Below are the code and all the weights of a small trained network. Each question names an input and a target symbol and asks about switching units off, where a switched-off unit gives its printed mean instead of its output.

import numpy as np


def w(rows, s, z=0):
    codes = np.array(rows[::2]) - 128.0
    scale = np.full(codes.shape[1], s)
    scale[-1] = z or s
    return codes * scale


def norm(h):
    return h / np.sqrt((h * h).mean(-1, keepdims=True) + 1e-5)


def f(y):
    return y / 2 * (1 + np.tanh(0.7978845608 * (y + 0.044715 * y**3)))


def softmax(a):
    e = np.exp(a - a.max(-1, keepdims=True))
    return e / e.sum(-1, keepdims=True)


def log_softmax(a):
    a = a - a.max(-1, keepdims=True)
    return a - np.log(np.exp(a).sum(-1, keepdims=True))


def net(x, mask):
    ids = ['αγεζησ'.index(c) for c in x.split()]
    T = len(ids)
    res = E[ids] + P[:T]
    u = 0
    for l in range(2):
        r = norm(res)
        for j in range(3):
            rows = slice(2 * j, 2 * j + 2)
            q, k, v = (r @ M[l][rows].T for M in (Q, K, V))
            z = softmax(np.where(np.tri(T) > 0, q @ k.T / 2**0.5, -1e9)) @ v
            o = O[l][rows]
            res = res + np.where(mask[u + j], z, o[:, -1]) @ o[:, :-1]
        u += 3
        y = f(norm(res) @ A[l][:, :-1].T + A[l][:, -1])
        res = res + np.where(mask[u : u + 4], y, B[l][:, -1]) @ B[l][:, :-1]
        u += 4
    return log_softmax(norm(res)[-1] @ U[:, :-1].T + U[:, -1])


Q, K, V, O, A, B = {}, {}, {}, {}, {}, {}
E = w([
[161,202,15,164],'α',
[115,206,204,138],'γ',
[175,53,106,251],'ε',
[73,153,128,87],'ζ',
[160,147,116,72],'η',
[173,139,161,71],'σ',
],0.018)
P = w([
[103,1,141,96],'0',
[101,136,65,39],'1',
[104,115,100,57],'2',
[88,116,100,79],'3',
[68,121,109,100],'4',
[78,129,108,115],'5',
[70,135,140,103],'6',
[98,137,132,142],'7',
[84,157,111,177],'8',
[103,149,146,120],'9',
[128,182,116,120],'10',
],0.0078)
Q[0] = w([
[132,6,164,198],'L0H0',
[153,71,82,188],'L0H0',
[141,164,152,104],'L0H1',
[188,45,79,189],'L0H1',
[98,97,53,140],'L0H2',
[130,171,79,41],'L0H2',
],0.017)
K[0] = w([
[195,240,13,132],'L0H0',
[119,121,62,108],'L0H0',
[153,151,157,143],'L0H1',
[108,50,126,50],'L0H1',
[125,129,8,168],'L0H2',
[129,54,87,66],'L0H2',
],0.014)
V[0] = w([
[173,175,23,123],'L0H0',
[138,202,141,168],'L0H0',
[180,196,128,103],'L0H1',
[161,124,250,153],'L0H1',
[171,73,113,151],'L0H2',
[176,64,195,81],'L0H2',
],0.013)
O[0] = w([
[99,40,121,136,70],'L0H0',
[48,143,53,132,45],'L0H0',
[129,177,52,118,160],'L0H1',
[11,191,127,162,2],'L0H1',
[84,98,173,192,84],'L0H2',
[120,154,88,209,84],'L0H2',
],0.011,0.0074)
A[0] = w([
[16,154,247,59,254],'L0N0',
[176,29,88,46,101],'L0N1',
[196,61,140,180,231],'L0N2',
[52,218,89,128,123],'L0N3',
],0.011,0.001)
B[0] = w([
[244,98,129,101,164],'L0N0',
[122,182,42,179,254],'L0N1',
[37,166,93,109,186],'L0N2',
[176,172,164,64,169],'L0N3',
],0.011,0.0084)
Q[1] = w([
[25,82,164,177],'L1H0',
[112,186,175,98],'L1H0',
[103,84,212,150],'L1H1',
[117,141,221,173],'L1H1',
[72,129,249,103],'L1H2',
[56,182,135,157],'L1H2',
],0.019)
K[1] = w([
[203,199,53,24],'L1H0',
[183,50,106,115],'L1H0',
[101,111,176,112],'L1H1',
[101,37,148,79],'L1H1',
[178,223,109,7],'L1H2',
[153,130,46,149],'L1H2',
],0.017)
V[1] = w([
[194,182,177,206],'L1H0',
[6,155,137,167],'L1H0',
[133,60,28,186],'L1H1',
[175,81,156,187],'L1H1',
[198,144,209,121],'L1H2',
[129,13,148,69],'L1H2',
],0.016)
O[1] = w([
[108,78,120,245,128],'L1H0',
[63,186,199,120,2],'L1H0',
[34,50,173,137,161],'L1H1',
[161,58,117,197,61],'L1H1',
[177,147,158,192,117],'L1H2',
[216,51,148,67,159],'L1H2',
],0.011,0.0062)
A[1] = w([
[107,97,59,155,51],'L1N0',
[115,62,1,153,76],'L1N1',
[141,251,78,46,202],'L1N2',
[113,143,211,33,250],'L1N3',
],0.0097,0.0015)
B[1] = w([
[136,201,152,174,136],'L1N0',
[134,207,122,112,174],'L1N1',
[116,9,187,94,254],'L1N2',
[143,115,155,204,191],'L1N3',
],0.015,0.0086)
U = w([
[98,9,73,12,193],'α',
[104,200,108,64,201],'γ',
[91,32,130,177,185],'ε',
[238,81,96,136,196],'ζ',
[20,128,93,79,3],'η',
[112,145,117,188,21],'σ',
],0.011,0.0012)

Each question gives the input, a string of symbols that net reads in full, and the target symbol t.
The units are the heads (2 rows each of Q, K, V and O) and the neurons (one row each of A and B). Each row of codes is followed by its name. A weight is (code - 128) times the scale printed after its matrix; where a second scale follows, it is the last column's (O, A, B and U).
mask holds one flag per unit, layer by layer, with each layer's heads first. A switched-off unit (its flag False) gives its mean, the last column of its rows in O or B, instead of its output. The means were averaged over made-up inputs and are rounded, as every weight is.
A unit's drop is (log p(t) with every unit on - log p(t) with that unit switched off) / (log p(t) with every unit on - log p(t) with every unit switched off).
The circuit of an input: a set's keep is (log p(t) with only the set's units on - log p(t) with every unit switched off) / (log p(t) with every unit on - log p(t) with every unit switched off). Starting from the 12 units with the biggest drops (on a tie, the unit counted first), units are removed one at a time, each time the one whose removal leaves the highest keep (on an exact tie, the one counted first), for as long as the keep stays at least 0.8.
circuit, biggest first: the units of the circuit, biggest drop first
top k neurons: the k neurons with the biggest drops, biggest first
which heads matter: for each layer, one digit per head in row order, 1 if its drop is at least 0.15 and else 0, layers parted by /
input α η γ α γ, target α: which heads matter : 110 / 000
input α α η ζ ζ ζ σ ζ σ, target α: circuit, biggest first : (L0H0, L1H2)
input ζ γ ζ ε, target γ: circuit, biggest first : (L0N2, L1N1, L1H2)
input ε ζ ε α σ ζ, target ε: circuit, biggest first : (L1H0, L0H2)
input η ζ η ζ α η η ζ ζ γ, target η: circuit, biggest first : (L0H0, L0H1)
input ζ σ α ζ, target ζ: circuit, biggest first : (L0H0, L1H2)
input ε ζ η ζ α ε η ζ ζ ζ, target ε: top 3 neurons : (L0N2, L1N3, L0N3)
input ζ ζ ε, target ε: circuit, biggest first : (L0H2, L0N2)
input γ ε ζ η, target γ: circuit, biggest first : (L0H1, L0H0)
input η η σ, target η: circuit, biggest first : (L0H2, L0N2, L1H2)
input ε α σ, target ε: circuit, biggest first : (L1H0, L0H2, L1H1, L0N3)
input γ ζ ζ ε η, target γ: circuit, biggest first : (L0H0, L0H1)
input ε η ζ ζ ζ ε η, target ε: circuit, biggest first : (L1H0, L0H1)
input η γ ζ ζ ε, target η: circuit, biggest first : (L0N2, L1H2)
input ζ ζ γ ζ ζ γ σ ε ζ σ, target γ: top 2 neurons : (L0N3, L0N2)
input α ζ ζ ζ ζ σ α, target α: which heads matter : 100 / 000
input α ζ γ, target α: top 2 neurons : (L1N2, L0N1)
input α ε ε ζ α ζ σ ζ σ, target α: top neuron : (L0N2)
input η α α ζ σ η ζ, target η: which heads matter : 011 / 000
input η η η, target η: which heads matter : 001 / 001
input ε ζ α η α ζ ε ε, target α: top 2 neurons : (L0N2, L1N3)
input γ ζ ζ η γ η γ ε, target γ: top 3 neurons : (L0N2, L1N1, L0N1)
input γ ε ζ ε ζ η γ α, target γ: which heads matter : 110 / 110
input ε ζ ζ η α ε α ζ ζ α, target ε: which heads matter : 010 / 110
